Below is a small trained network, with its code and all its weights. Each question gives an input and a class and asks what happens when units are switched off, that is, made to give their printed mean instead of their output.

import numpy as np


def w(rows, s, z=0):
    codes = np.array(rows[::2]) - 128.0
    scale = np.full(codes.shape[1], s)
    scale[-1] = z or s
    return codes * scale


def f(y):
    return np.maximum(y, 0)


def log_softmax(a):
    a = a - a.max(-1, keepdims=True)
    return a - np.log(np.exp(a).sum(-1, keepdims=True))


def net(x, mask):
    res = np.array(x, float).reshape(1, 4) / 4 @ E
    y = f(res @ A[0][:, :-1].T + A[0][:, -1])
    res = res + np.where(mask, y, B[0][:, -1]) @ B[0][:, :-1]
    return log_softmax(res[-1] @ U[:, :-1].T + U[:, -1])


A, B = {}, {}
E = w([
[118,187,59,94,56],'x0',
[117,83,203,128,39],'x1',
[74,111,36,199,106],'x2',
[254,141,83,222,102],'x3',
],0.0083)
A[0] = w([
[149,160,138,76,135,118],'n0',
[23,111,85,94,182,75],'n1',
[109,97,126,191,180,53],'n2',
[107,52,177,236,77,127],'n3',
[32,125,138,99,92,133],'n4',
[82,88,176,137,92,177],'n5',
[33,116,130,82,86,125],'n6',
[154,143,68,132,115,56],'n7',
[128,118,153,130,168,2],'n8',
[125,137,166,160,136,102],'n9',
[120,122,76,113,53,128],'n10',
[108,114,118,100,120,157],'n11',
[114,61,234,186,142,102],'n12',
[68,90,194,151,86,195],'n13',
[108,124,191,89,54,175],'n14',
[160,166,115,103,104,92],'n15',
[101,149,96,146,56,87],'n16',
[105,110,167,122,150,224],'n17',
[114,109,191,144,64,118],'n18',
[67,123,104,124,99,171],'n19',
[168,118,86,179,93,118],'n20',
[97,120,190,80,25,70],'n21',
[148,142,75,109,140,16],'n22',
[109,118,134,142,213,164],'n23',
[135,101,158,129,200,28],'n24',
[200,128,15,247,75,196],'n25',
[78,88,135,201,195,116],'n26',
[85,99,144,112,70,51],'n27',
[170,155,113,117,38,113],'n28',
[104,127,132,111,188,167],'n29',
[124,111,163,131,225,93],'n30',
[77,101,148,143,235,135],'n31',
[151,134,166,127,209,141],'n32',
],0.015,0.0033)
B[0] = w([
[93,79,87,141,166,157],'n0',
[182,199,160,139,70,182],'n1',
[158,84,98,134,127,158],'n2',
[167,131,178,200,141,181],'n3',
[139,211,82,104,143,182],'n4',
[104,175,136,148,174,172],'n5',
[163,208,80,108,151,186],'n6',
[96,134,100,128,149,159],'n7',
[127,132,133,88,149,141],'n8',
[123,137,149,127,144,141],'n9',
[115,142,63,92,115,165],'n10',
[115,143,115,136,106,148],'n11',
[64,157,202,163,129,188],'n12',
[95,184,122,158,181,182],'n13',
[140,54,155,121,57,188],'n14',
[109,102,81,140,86,149],'n15',
[146,128,68,72,139,161],'n16',
[92,123,157,148,112,168],'n17',
[78,103,164,146,153,170],'n18',
[131,155,96,147,92,161],'n19',
[160,141,92,166,131,178],'n20',
[110,70,186,60,109,188],'n21',
[101,130,130,122,168,147],'n22',
[116,125,130,93,71,169],'n23',
[103,111,75,76,181,159],'n24',
[202,145,76,254,120,250],'n25',
[166,89,128,138,76,171],'n26',
[108,160,90,97,163,157],'n27',
[139,164,171,76,84,170],'n28',
[146,134,148,89,108,163],'n29',
[136,107,104,40,149,173],'n30',
[126,168,175,58,77,183],'n31',
[84,89,44,105,99,173],'n32',
],0.035,0.018)
U = w([
[70,121,190,53,110,216],'0',
[156,175,171,91,77,159],'1',
[172,29,152,85,57,239],'2',
[196,153,83,165,151,147],'3',
[214,106,187,90,180,1],'4',
[92,98,255,211,198,35],'5',
],0.0099,0.0024)

Each question gives the input, the list of numbers given to net, and the class t.
The units are the neurons (one row each of A and B). Each row of codes is followed by its name. A weight is (code - 128) times the scale printed after its matrix; where a second scale follows, it is the last column's (A, B and U).
mask holds one flag per neuron, in row order. A switched-off neuron (its flag False) gives its mean, the last column of its row in B, instead of its output. The means were averaged over made-up inputs and are rounded, as every weight is.
A unit's drop is (log p(t) with every unit on - log p(t) with that unit switched off) / (log p(t) with every unit on - log p(t) with every unit switched off).
The circuit of an input: a set's keep is (log p(t) with only the set's units on - log p(t) with every unit switched off) / (log p(t) with every unit on - log p(t) with every unit switched off). Starting from the 12 units with the biggest drops (on a tie, the unit counted first), units are removed one at a time, each time the one whose removal leaves the highest keep (on an exact tie, the one counted first), for as long as the keep stays at least 0.8.
units of the circuit, in order: the units of the circuit, biggest drop first
k most important neurons: the k neurons with the biggest drops, biggest first
drop when u is switched off: that unit's drop, to one decimal
input [-6,-1,-2,2], class 0: units of the circuit, in order -> n25
input [-2,-1,-2,1], class 0: 2 most important neurons -> n25, n14
input [6,4,-3,5], class 2: 2 most important neurons -> n28, n6
input [3,3,-6,-6], class 0: 2 most important neurons -> n25, n21
input [-5,-8,4,-4], class 2: 2 most important neurons -> n26, n2
input [-8,2,1,6], class 5: 2 most important neurons -> n12, n3
input [7,7,-3,-7], class 0: 2 most important neurons -> n21, n25
input [-1,-5,-2,-4], class 1: 3 most important neurons -> n1, n21, n18
input [3,-7,-4,0], class 0: 3 most important neurons -> n25, n14, n26
input [-1,-6,4,-2], class 1: 2 most important neurons -> n1, n14
input [-8,2,-4,3], class 5: drop when n28 is switched off -> 0.2
input [-7,8,-3,0], class 5: drop when n26 is switched off -> 0.0
input [-7,-6,3,-3], class 2: drop when n26 is switched off -> 0.3
input [-8,-4,8,-1], class 2: units of the circuit, in order -> n26
